Here is a tiny trained network, its code and every weight. The questions are about switching its units off for an input and a class, where a switched-off unit gives its printed mean instead of its output.

import numpy as np


def w(rows, s, z=0):
    codes = np.array(rows[::2]) - 128.0
    scale = np.full(codes.shape[1], s)
    scale[-1] = z or s
    return codes * scale


def norm(h):
    return h / np.sqrt((h * h).mean(-1, keepdims=True) + 1e-5)


def f(y):
    return np.maximum(y, 0)


def log_softmax(a):
    a = a - a.max(-1, keepdims=True)
    return a - np.log(np.exp(a).sum(-1, keepdims=True))


def net(x, mask):
    res = np.array(x, float).reshape(1, 2) / 4 @ E
    u = 0
    for l in range(4):
        y = f(norm(res) @ A[l][:, :-1].T + A[l][:, -1])
        res = res + np.where(mask[u : u + 3], y, B[l][:, -1]) @ B[l][:, :-1]
        u += 3
    return log_softmax(norm(res)[-1] @ U[:, :-1].T + U[:, -1])


A, B = {}, {}
E = w([
[32,157,54,129,206,110,110,122,71,126,156],'x0',
[131,101,121,183,199,197,101,178,2,73,112],'x1',
],0.0093)
A[0] = w([
[75,213,61,80,110,70,167,83,140,218,136,5],'L0N0',
[93,84,168,186,75,24,95,53,213,224,122,58],'L0N1',
[145,89,176,97,2,133,121,190,181,112,167,108],'L0N2',
],0.0049,0.0029)
B[0] = w([
[202,100,42,126,239,143,43,37,215,254,128,223],'L0N0',
[159,172,28,130,95,79,195,197,69,124,122,253],'L0N1',
[133,134,134,140,170,105,193,68,129,92,134,245],'L0N2',
],0.0093,0.0057)
A[1] = w([
[253,66,118,123,128,154,161,15,205,139,123,114],'L1N0',
[118,142,76,107,115,149,61,106,193,190,152,2],'L1N1',
[132,140,146,79,34,50,143,154,149,170,120,104],'L1N2',
],0.0081,0.0019)
B[1] = w([
[137,71,166,58,151,173,73,85,157,92,38,251],'L1N0',
[139,162,136,52,190,84,61,237,142,145,70,178],'L1N1',
[34,96,129,163,99,134,203,198,128,146,255,175],'L1N2',
],0.0097,0.012)
A[2] = w([
[159,120,141,138,2,100,168,94,132,132,121,92],'L2N0',
[117,160,103,187,155,119,110,225,106,105,109,4],'L2N1',
[141,119,161,83,65,154,124,84,153,154,115,240],'L2N2',
],0.0095,0.0014)
B[2] = w([
[127,166,175,212,128,158,168,175,130,16,245,209],'L2N0',
[170,113,137,172,120,193,213,126,191,96,228,239],'L2N1',
[108,156,38,184,118,114,67,118,54,176,120,254],'L2N2',
],0.012,0.0052)
A[3] = w([
[67,220,155,50,237,23,72,164,203,174,210,251],'L3N0',
[157,156,136,154,97,208,219,253,87,91,228,151],'L3N1',
[141,200,123,76,226,93,194,212,204,191,156,63],'L3N2',
],0.0062,0.0018)
B[3] = w([
[191,13,150,143,157,118,37,63,113,123,32,202],'L3N0',
[9,112,75,69,132,111,155,142,129,92,130,246],'L3N1',
[126,115,175,156,75,189,122,124,139,90,46,183],'L3N2',
],0.012)
U = w([
[157,244,141,169,74,148,92,133,123,205,164,60],'0',
[63,110,108,120,118,154,255,163,146,60,207,223],'1',
[192,176,183,128,98,96,155,156,125,179,178,4],'2',
[218,51,139,108,150,147,20,82,165,120,30,175],'3',
],0.01,0.0033)

Each question gives the input, the list of numbers given to net, and the class t.
The units are the neurons (one row each of A and B). Each row of codes is followed by its name. A weight is (code - 128) times the scale printed after its matrix; where a second scale follows, it is the last column's (A, B and U).
mask holds one flag per neuron, layer by layer. A switched-off neuron (its flag False) gives its mean, the last column of its row in B, instead of its output. The means were averaged over made-up inputs and are rounded, as every weight is.
A unit's drop is (log p(t) with every unit on - log p(t) with that unit switched off) / (log p(t) with every unit on - log p(t) with every unit switched off).
The circuit of an input: a set's keep is (log p(t) with only the set's units on - log p(t) with every unit switched off) / (log p(t) with every unit on - log p(t) with every unit switched off). Starting from all 12 units, units are removed one at a time, each time the one whose removal leaves the highest keep (on an exact tie, the one counted first), for as long as the keep stays at least 0.8.
units of the circuit, in order: the units of the circuit, biggest drop first
unit that matters most: the unit with the biggest drop
top k neurons: the k neurons with the biggest drops, biggest first
top k neurons in layer l: the k neurons of layer l with the biggest drops, biggest first
drop of u: that unit's drop, to one decimal
input [0,2], class 1: units of the circuit, in order	L0N0, L1N0
input [-4,7], class 1: top 2 neurons	L0N0, L1N0
input [1,5], class 1: unit that matters most	L1N0
input [-7,-2], class 1: top 2 neurons	L0N0, L2N0
input [4,1], class 1: top 4 neurons	L1N0, L0N0, L2N1, L0N2
input [-5,-1], class 1: top 3 neurons	L0N0, L1N1, L1N2
input [0,0], class 0: top 2 neurons in layer 2	L2N1, L2N0
input [-1,3], class 1: drop of L1N0	2.7
input [0,7], class 1: drop of L1N0	0.5
input [-2,8], class 1: drop of L1N0	0.6
input [-5,-2], class 1: drop of L0N0	1.5
